In the rows, 128 means zero.
Facts:
{k102, k562} κ k503
{k102} κ k806
{k156, k505, k65} κ k931
{k156, k449, k522, k544, k611, k644, k698, k708} κ k159
{k187} κ k939
{k187} κ k553
{k192, k417, k935} κ k128
{k195, k911} κ k707
{k195, k6, k644, k708} κ k517
{k208, k886} κ k867
{k243, k476, k656, k874} κ k490
{k243, k611} κ k6
{k246, k522} κ k84
{k250, k839} κ k702
{k250} κ k466
{k250} κ k698
{k261} κ k243
{k314} κ k156
{k34} κ k65
{k37, k522, k646, k984} κ k544
{k388, k645} κ k187
{k391} κ k522
{k391} κ k638
{k396} κ k137
{k449} κ k246
{k449} κ k604
{k452, k490, k631, k639, k839, k979} κ k646
{k466} κ k562
{k472} κ k644
{k522} κ k656
{k53, k631, k939} κ k69
{k553} κ k181
{k613} κ k727
{k613} κ k452
{k613} κ k673
{k673, k839} κ k708
{k699} κ k204
{k886} κ k979
{k914} κ k839
{k914} κ k269
{k914} κ k463
{k954} κ k261
[k102, k195, k21, k246, k396, k431, k51, k537, k608, k646, k763, k839, k848, k859, k874] θ brota
[k107, k118, k159, k183, k187, k210, k216, k266, k27, k293, k363, k364, k37, k388, k391, k476, k479, k503, k522, k53, k544, k604, k61, k635, k639, k64, k645, k65, k698, k702, k707, k708, k717, k727, k767, k806, k815, k834, k851, k854, k881, k890, k900, k931, k981, k985, k994] θ klogor
[k111, k230, k243, k250, k352, k562, k618, k623, k674, k675, k69, k803, k935, k958, k960, k973] θ dasun
[k128, k140, k156, k192, k284, k314, k358, k449, k466, k490, k617, k636, k656, k657, k673, k697, k885, k886, k939, k978] θ zime
[k173, k197, k208, k269, k322, k339, k38, k39, k423, k505, k517, k55, k550, k577, k581, k583, k613, k620, k631, k644, k699, k737, k787, k79, k84, k889, k954, k956, k959, k984] θ brigrol
[k204, k244, k261, k29, k32, k425, k529, k553, k662, k762, k779, k829, k867, k944, k979] θ trugul
{k102, k216, k490, k698, k834, k854} π k432
{k107, k183, k195, k29, k476, k618, k815, k881} π k181
{k111, k423, k702, k707, k803, k867, k931} π k389
{k118, k243, k391, k885, k958} π k138
{k128, k479, k639, k699, k787, k79, k959, k994} π k472
{k140, k984} π k463
{k156, k635, k806, k874, k900, k935} π k6
{k159} π k868
{k173, k364, k38, k503, k859} π k887
{k187, k230, k314, k339, k613} π k137
{k192, k32, k657, k886} π k911
{k197, k322, k636, k644, k674, k848} π k134
{k204, k27, k449, k631, k656, k662, k762, k767, k779, k890} π k638
{k208} π k76
{k21, k55, k617, k939} π k452
{k210, k261, k358, k396, k956} π k683
{k244, k39, k466, k645} π k752
{k246, k623, k673} π k455
{k250} π k417
{k266, k431, k51, k608, k675, k84, k944, k960} π k982
{k269, k529, k717} π k17
{k284} π k632
{k293, k979} π k546
{k352, k425} π k611
{k363, k505, k65, k978} π k914
{k37, k517, k544, k61, k69} π k919
{k388, k577, k64, k708, k954} π k722
{k522, k829, k851} π k957
{k53} π k601
{k537, k727, k839} π k557
{k550} π k938
{k553, k581, k737, k763, k973} π k725
{k562} π k171
{k583, k981} π k14
{k604, k889} π k34
{k620, k697} π k115
{k646} π k402
{k985} π k334
[k102, k107, k118, k128, k156, k17, k183, k195, k246, k314, k358, k39, k432, k544, k562, k583, k618, k635, k644, k645, k656, k662, k674, k683, k762, k79, k803, k848, k874, k881, k886, k939, k954, k985, k994] Λ 536
[k111, k134, k137, k138, k159, k173, k187, k192, k197, k32, k34, k364, k391, k396, k423, k425, k455, k466, k529, k581, k601, k608, k61, k613, k617, k620, k639, k657, k697, k698, k702, k707, k717, k737, k752, k76, k763, k806, k834, k851, k919, k979, k981] Λ 214
[k115, k171, k204, k21, k210, k243, k266, k269, k27, k293, k339, k352, k388, k449, k452, k472, k476, k490, k505, k51, k517, k522, k537, k546, k55, k550, k553, k557, k604, k611, k631, k632, k638, k673, k69, k722, k725, k779, k787, k829, k839, k867, k868, k885, k887, k911, k931, k935, k944, k959, k960, k973, k978, k984] Λ 947
[k14, k181, k208, k244, k250, k29, k389, k402, k417, k431, k463, k479, k53, k577, k6, k64, k675, k708, k767, k854, k859, k900, k938, k956, k957, k982] Λ 353
[k140, k216, k230, k261, k284, k322, k334, k363, k37, k38, k503, k623, k636, k646, k65, k699, k727, k815, k84, k889, k890, k914, k958] Λ 923

Known rows:
[155 138  98 126 120 123 117 125 107 134 148 148 119 150 133 133 136 143
 145 147 128 114 128 120 128 136 113 122 130 106 118 131 112  97 139  93
 137 113]: k204
[ 71 139 155 139 129 105 142 110 187 144 143 144 151 134 121 122 120 165
 154 150 161 117 123 114 187 157 138  97 111 150 110 111 135 109 132 134
 152 142]: k432
[154 171  83 108 132  96  95 115 121 106 164 117 130 116 130 116 127 105
 108 103 137 116 157 154  91 138  89 145 121 107 146 113 119  81 101 153
 136 136]: k230
[142 113 119 131 138 188 107 145  82 100 121 114 156  87 134 152 139 118
 138 148 116 157 125 143 123 153 149 170 133 164 145  96 129 187 129 124
  92 118]: k53
[143 162  86 111 115  85 112 104 108 105 171 121 118 115 139 126 132 121
 110 113 128 117 152 156 113 153  91 164 126  93 144 112 104  84 111 149
 143 114]: k352
[174 128 107 155 159 183 108 138  93 121 151 115 154 107 126 140 134 116
 139 149 126 145 147 152 129 129 140 136 131 168 138  81 126 166 122 118
  83 128]: k187
[162 127  91 150 139 139 155 126 119 134 172 148 127 112 133 138 119 138
 135 154 118 161 145 151 166 140 139 157  99 157 150  62 129 154 136 115
 121 132]: k645
[152 176  75 122 124  74 130 105 113  99 177 146 105 132 134 127 114 134
 108 102 146 122 145 160 120 147  89 165 113 111 140  99 112  85 108 144
 183 107]: k618
[147 134 111 130 102 117 139 119 145 128 148 143 127 103 122 109 140 141
 132 135 116 133 147 136 143 142 116 131 128 114 137 139 100 110 126 135
 114 127]: k944
[163 150 132 129 115 168  96 156 129 161 120 144 142  98 152 124 134 132
 138 111 118 124 118 122 116 112 126 100 151 131 106 144 102 153 131 112
 136 154]: k423
[115 103 131 129 105 112 146 136 132 138 136 128  86 173 126 122 129 124
 118 118 148 115 126 113 118  86 127 114 143 114 109 152  97 120 119 113
 139  92]: k931
[160 145 119 135 140 130 119 132 136 142 128 140 127 123 123 122 126 127
 125 118 123 122 131 130 115 112 125 112 125 126 131 132 126 122 129 122
 125 151]: k363
[ 99  89 133  85  98 130 168 145 119 124 114 121 112 137 148 112 110 105
 125 117 123 169 121 113 134 117 124 145 111 124 128 132 153 159 124 143
 144 128]: k522
[ 82 147 164 135 147 132 109 122 180 137 120 124 179 125 115 113 124 143
 154 142 162 112 125 112 157 150 136  78 123 158 105 123 151 114 123 140
 134 163]: k334
[121  96 124 115  82 166 130 181 168 147 139 134 115 154 136  87 132 101
 134 122 154 153 149 103 109  73 127  89 148 154  98 153  97 143 103 117
 133 122]: k84
[151 141  89 116 117 107 136 125 127 138 153 164 112 148 136 129 123 147
 143 146 122 130 127 117 140 140 112 131 106 108 128 118 131  94 144  97
 154 130]: k662
[118 141  82  98 103  70 136 117 129 106 181 126  95 149 137 115 118 109
 105 112 148 129 156 142 114 131  91 162 112 101 141 109 111  80 102 148
 162 103]: k562

Rows:
No name comes twice in this set of rows, the named rows included.
[ 96 128 112  57  97 122  99 135  88  68 113  92 139  93 149 123 129  85
 110 100 124 151 129 137  81 167  97 191 127 108 148 136 141 129 103 175
 139 118] -> k250
[138 140 119 127 100 120 130 145 151 192 160 162 100 119 165 140 118 143
 127 119 120 116 112 116 148 104 138 116 124 113 114 109  87 143 143 100
 157 151] -> k79
[147 157 129 132 134 150  92 130  90 100 101 138 141  96 127 147 136 145
 132 109 136 115 100 135 108 147 128 145 149 133 121 143 110 149 126 125
 141 114] -> k29
[131 114 136  89 102 188 121 174 116 143 107 125 153  92 169 111 116 101
 143 111 114 178 119 114 123 121 126 124 127 149 115 125 148 195 125 136
 138 163] -> k613
[148 171  89  98 112  81 116 101 109 107 159 126 127  91 144 122 127 125
 110 106 110 124 145 157 119 168  86 172 116  85 153 115 119  89 117 161
 147 133] -> k935
[ 85 144 173 146 148 144  93 122 161 133 119 112 179 126 112 122 135 144
 155 142 167  97 123 115 149 146 139  74 144 156  97 135 130 119 120 135
 117 140] -> k137
[107  94 131 115 103 121 153 143 127 131 132 125  92 168 133 120 122 116
 123 121 143 133 127 113 123  94 127 124 135 121 113 144 114 134 120 120
 141  98] -> k604
[153 131 119 119 127 158  89 140  90 116  96 139 139 118 132 150 148 139
 143 143 104 121 103 117 101 149 130 142 146 114 127 154 127 128 149  95
 118 120] -> k767
[ 41 101 180 128 129 167  97 143 142 100 107  97 173 137 118 134 140 131
 157 155 183 119 114 105 143 153 155 109 153 178  95 131 127 152 113 134
 116 102] -> k463
[126 110 125 112 121 143 164 140  97 113 121 132 120 134 143 124 106 119
 131 115 135 170 119 130 141 123 125 148 112 146 125 111 153 174 125 136
 157 115] -> k476
[135 133 115 132 126  93 142 121 141 165 156 145  92 133 139 143 118 137
 115 124 119 110 121 125 143 110 137 130 112 103 135 108 106 121 141 111
 135 141] -> k994
[150  77  97 157 161 138 151 145  98 104 152  88  78 208 113 137 127  66
  82 137 132 152 172 156  70  61 135 162 137 155 153  99 141 132 106 120
 101  74] -> k646
[ 52 117 169  96 135 149 133 139 169 121 107 108 188 119 130 102 108 116
 156 138 159 159 125 105 164 156 135  98 101 173 114 109 192 149 118 163
 137 173] -> k914

Now the same things, written a new way:
Known rows:
[189 118 138 138 111 150 154 157 123 133 116 188 137 126 140 151 105 143
 123 124 123 111 139 140 200 103  67 187  96 129 166 140 101 162 126 164
 107]: k698
[188  97 153 129 132 135 148 158 111 140 152 175 150 175 163 177 113 127
 181 132  81 106 138 124 183 110 119 174 119 132 126 139  95 173 147 154
 104]: k388
[155 150 144 133 141 144 132 188 111 183 151 154 121 135 126 150 109 137
  82 114 114 151 140 136 157 120 114 159 108 136 137 142 103 142 142 162
 107]: k243
[152 167 144 120 135 136 106 144 111 172 149 155 117 126 136 141 142 134
  87 115 110 155 134 137 163 123 106 129 105 145 132 124  96 131 142 145
  87]: k646
[158 150 141 133 140 153 150 190 109 184 143 166 118 124 124 153  92 131
  85 113 112 129 135 129 160 119 120 179 105 128 151 143 106 145 135 169
 122]: k611
[187 120 143 142 130 150 172 178 118 143 128 196 135 131 145 156  89 139
 126 120 107 112 143 136 187 102  87 209 105 122 170 148 102 163 136 167
 112]: k522
[145 149 142 129 128 133 125 161 118 160 144 126 135 118 122 161 136 155
 131 123 113 133 142 132 157 114 105 190 106 141 147 125  98 157 149 157
  95]: k269
[137 157 135 135 128 141 135 157 105 159 147 160 119 121 115 151 124 127
  96 113 119 122 132 135 182 127 112 170 101 140 134 133  99 156 135 158
 103]: k638
[110 116 149 127 104 145  95 181 109 163 176 138 140 157 117 162 127 128
 128 122 132 154 132 136 140 132 126 115 102 145 137 135 108 165 123 145
 108]: k675
[111 116 144 130 118 130 121 179 115 159 163 107 154 139 114 173 134 145
 158 134 119 125 144 130 138 125 125 170 106 136 148 136 102 171 142 156
 109]: k339
[128  85 143 130 101 134 138 154 115 122 149 170 162 148 138 165 117 122
 177 135 117 102 140 139 169 122 104 146 100 124 169 145 102 176 124 148
 109]: k363
[134  89 141 137 102 135 143 164 113 123 144 168 159 150 133 175 111 130
 182 128 120 100 143 138 179 120 104 156 106 129 153 147 101 184 129 155
 105]: k210
[105 112 146 124 116 129 116 168 117 158 167 108 157 137 118 164 140 139
 154 140 116 127 140 132 128 127 124 157 101 131 164 134 103 163 137 149
 113]: k322
[108 121 139 126 112 137 119 172 103 163 159 136 141 144 114 172 117 120
 143 121 122 117 135 130 153 136 138 123 107 137 131 141 102 166 129 156
 113]: k115
[ 96 111 144 126 116 133 105 165 111 168 166 127 149 150 120 157 129 115
 118 132 126 143 138 138 139 141 125 102 103 138 146 144 102 147 131 143
 114]: k803
[125 108 143 128 111 134 112 172 119 161 157  99 156 145 115 167 138 144
 149 142 122 124 139 130 146 123 115 160 100 138 144 133 103 168 134 158
 116]: k737
[ 81  76 143 144 106 142 120 156 113 146 178 146 160 139 128 151 156 129
 162 155 109 125 137 117 186 129  90 181  87 132 175 154  97 162 141 166
 101]: k762

Rows:
No name comes twice in this set of rows, the named rows included.
[130  90 140 145 108 133 153 161 109 116 156 171 156 155 128 166 121 123
 168 133 116  96 139 140 195 124 102 184 102 129 149 147 100 189 131 154
 106] -> k27
[133 132 143 136 130 142 142 193 119 171 152 123 140 122 114 159 114 152
 120 129 118 131 145 132 141 115 111 204 102 128 168 141 106 160 142 165
 117] -> k505
[184 116 146 134 129 148 163 161 120 141 134 198 138 133 153 148 101 133
 127 127 102 115 138 137 180 105  88 194 102 120 180 143 103 156 133 157
 112] -> k37
[166 156 143 125 139 145 133 164 108 176 143 162 118 131 133 159 113 130
 104 112 104 129 133 126 170 120 123 161 111 139 128 132  99 146 141 160
 106] -> k452
[129 145 142 129 133 144 120 166 115 181 148 148 126 122 124 139 120 126
  69 121 125 155 137 139 152 129 104 140  99 136 160 141 102 129 135 151
 111] -> k246
[158 155 146 120 134 128 102 144 106 166 154 142 125 150 139 163 145 135
 124 114 102 148 135 132 171 124 121 122 117 154  97 123  92 147 151 146
  80] -> k69
[134 140 146 133 146 142 129 186 116 187 156 136 133 134 131 143 111 130
  54 124 123 146 135 133 140 127 120 130 100 117 165 150 101 128 132 161
 124] -> k195
[146 147 135 127 130 148 152 187 110 180 138 160 121 120 119 151  99 127
 103 115 109 130 142 135 163 119 114 166 108 135 144 143 107 142 136 167
 118] -> k472
[180 143 153 137 165 137 151 176 112 178 172 132 130 154 139 156 133 142
 113 138  76 129 134 120 162 110 127 240 112 134 132 129  98 158 164 160
 112] -> k631
[136 111 137 130  96 134 133 133 117 111 130 181 150 121 135 156 127 133
 161 124 128 107 140 146 186 118  80 148  96 131 173 136  99 170 123 146
  92] -> k503
[142  94 153 132 121 140 112 161 111 160 170 151 148 157 154 171 152 147
 191 140  80 133 140 104 183 112 106 172 109 142 131 143  92 160 158 173
  82] -> k553
[119 113 141 128 109 137 103 177 111 169 160 120 145 158 116 161 127 127
 120 129 131 138 136 137 151 134 119 106 102 141 124 142 103 157 126 155
 113] -> k111
[142 149 146 128 122 144 112 148 123 161 142 143 131 106 121 150 136 155
 116 124 127 149 137 136 146 117  91 195  96 143 180 119 102 154 141 144
  94] -> k84
[137 138 140 130 128 147 138 184 107 176 148 154 127 130 118 160 101 127
 107 115 118 124 136 129 157 125 126 157 105 132 144 143 105 153 131 164
 119] -> k911

Now the same things, written a new way:
Known rows:
[132  58 170 120  99 160 153 132 147 111 144 157 140 126 138 124 152  98
 144 143 127 139 139 152 104 157 119 122 143]: k762
[162  98 108 121 127 144 101 127 114 156 128 167 142 102 142 140 122 133
 142 183 105 126 108 139 132 143 112 127 104]: k956
[166 166 133 105 137 126 110 100 107 105 152  46 129 120 168 140  96  58
 138  96 155 158 149  93 110 118  47 114 126]: k358
[113 116 182 163 120 115 161 148 154 139 109 123 119 130  90 118 157 165
  91 112 120 132 127 126 130 136 175 152 160]: k6
[139 168 121 115 115 127 104 122 101 115 137 101 132 133 128 141 106 105
 125 110 139 153 132 104 143 128 104 114 136]: k111
[136  63 197 106 129 133 147 124 146 138 112 156 130  79 149 122 172 133
 137 187 105  94 117 173  33 158 104 139 112]: k102
[129 160  96 128 105 132  97 145 101 129 136 136 133 143  99 135 111 148
 122 130 124 146 121 111 177 132 140 120 140]: k61
[144 146  95 119 110 118 117 107 108 134 132  99 122 137 147 145 108  96
 117 121 151 161 120 103 143 120 100 101 119]: k675
[111 102 122 150  89 120 151 126 147 137  95 157 138 155 123 116 137 119
  86  92 143 149 118 129 159 140 184 109 153]: k982
[ 91 131 145 151 138 103 178 151 165 124 111 118 127 160 103 103 166 158
 106  83 125  97 134 133 128 109 180 162 180]: k472
[101  99 205 134 138 112 160 104 154 133 115 127 114 117 136 127 151 122
 124 152 127 119 124 151  49 141 119 150 108]: k261
[138 183 154 110 173 103 150  98 126  96 156  19  90 115 161 139 112  91
 145  94 151 124 153  94  70  87  49 132 108]: k673
[131  66 139 109 150 150 143 110 146 137 103 184 129 100 182 112 164 101
 150 164 118  90 121 173  64 142 136 121 110]: k537
[ 89 117 178 164 126 102 167 123 163 129 105 133 128 150  98 121 134 151
 100  99 129 128 134 135 122 124 174 149 133]: k914
[138 109  83 117 152 144 115 129 122 140 128 163 123 116 155 121 131 133
 155 167 111 100 117 142 118 123 125 127 106]: k269
[ 93 114 110 155 126 127 156 136 159 118 102 152 127 161 126  92 145 124
 109  74 139 121 136 134 154 126 194 129 160]: k868
[ 94 114 110 153 125 128 156 135 161 118 102 152 127 161 125  93 145 123
 108  72 140 120 136 134 154 127 195 129 161]: k632

Rows:
No name comes twice in this set of rows, the named rows included.
[124  63 121  98 136 142 150  99 139 139  92 184 118 106 193 117 167  95
 139 168 129  95 111 172  54 133 138  99 104] -> k51
[146 157 123 131 140 143  88 127 116 118 143  92 119 109 130 119 107 107
 134 117 148 150 142 114 148 147 101 120 117] -> k618
[114 110 150 168 114 138 126 135 157 133 105 155 133 128 109  99 131 126
 101  93 138 147 131 135 167 167 184 134 143] -> k181
[119 168 133 128 114 114 118 150 108 125 140 111 118 128  78 141 123 179
 119 137 116 131 122 112 143 123 126 135 132] -> k391
[137 119 129 111 170 125 147 129 130 136 131 133 120  92 131 143 142 171
 149 164 109  76 126 154  97  96 119 131  91] -> k984
[129  63 202 102 123 122 155 118 156 131 116 155 137  78 145 122 164 133
 136 180 109  88 116 179  26 160  92 140 104] -> k874
[ 94 130 187 149  97 109 160 145 150 113 105 135 127 141  85 112 147 159
  93  93 119 128 131 128 118 142 171 140 163] -> k34
[143  72 216 118 155 152 129 127 146 140 112 153 114  52 142 112 173 142
 138 194 107  97 125 177  36 173 114 139  97] -> k195
[ 92  90 122 156 110 144 174 146 165 103 130 159 124 171 114 100 143 127
 129  85 129 129 146 131 159 129 184 133 163] -> k638
[106  95 117 111 128 130 157 103 144 126 100 150 112 133 176 112 162  88
 123 123 153 116 121 153  82 128 149  97 127] -> k944

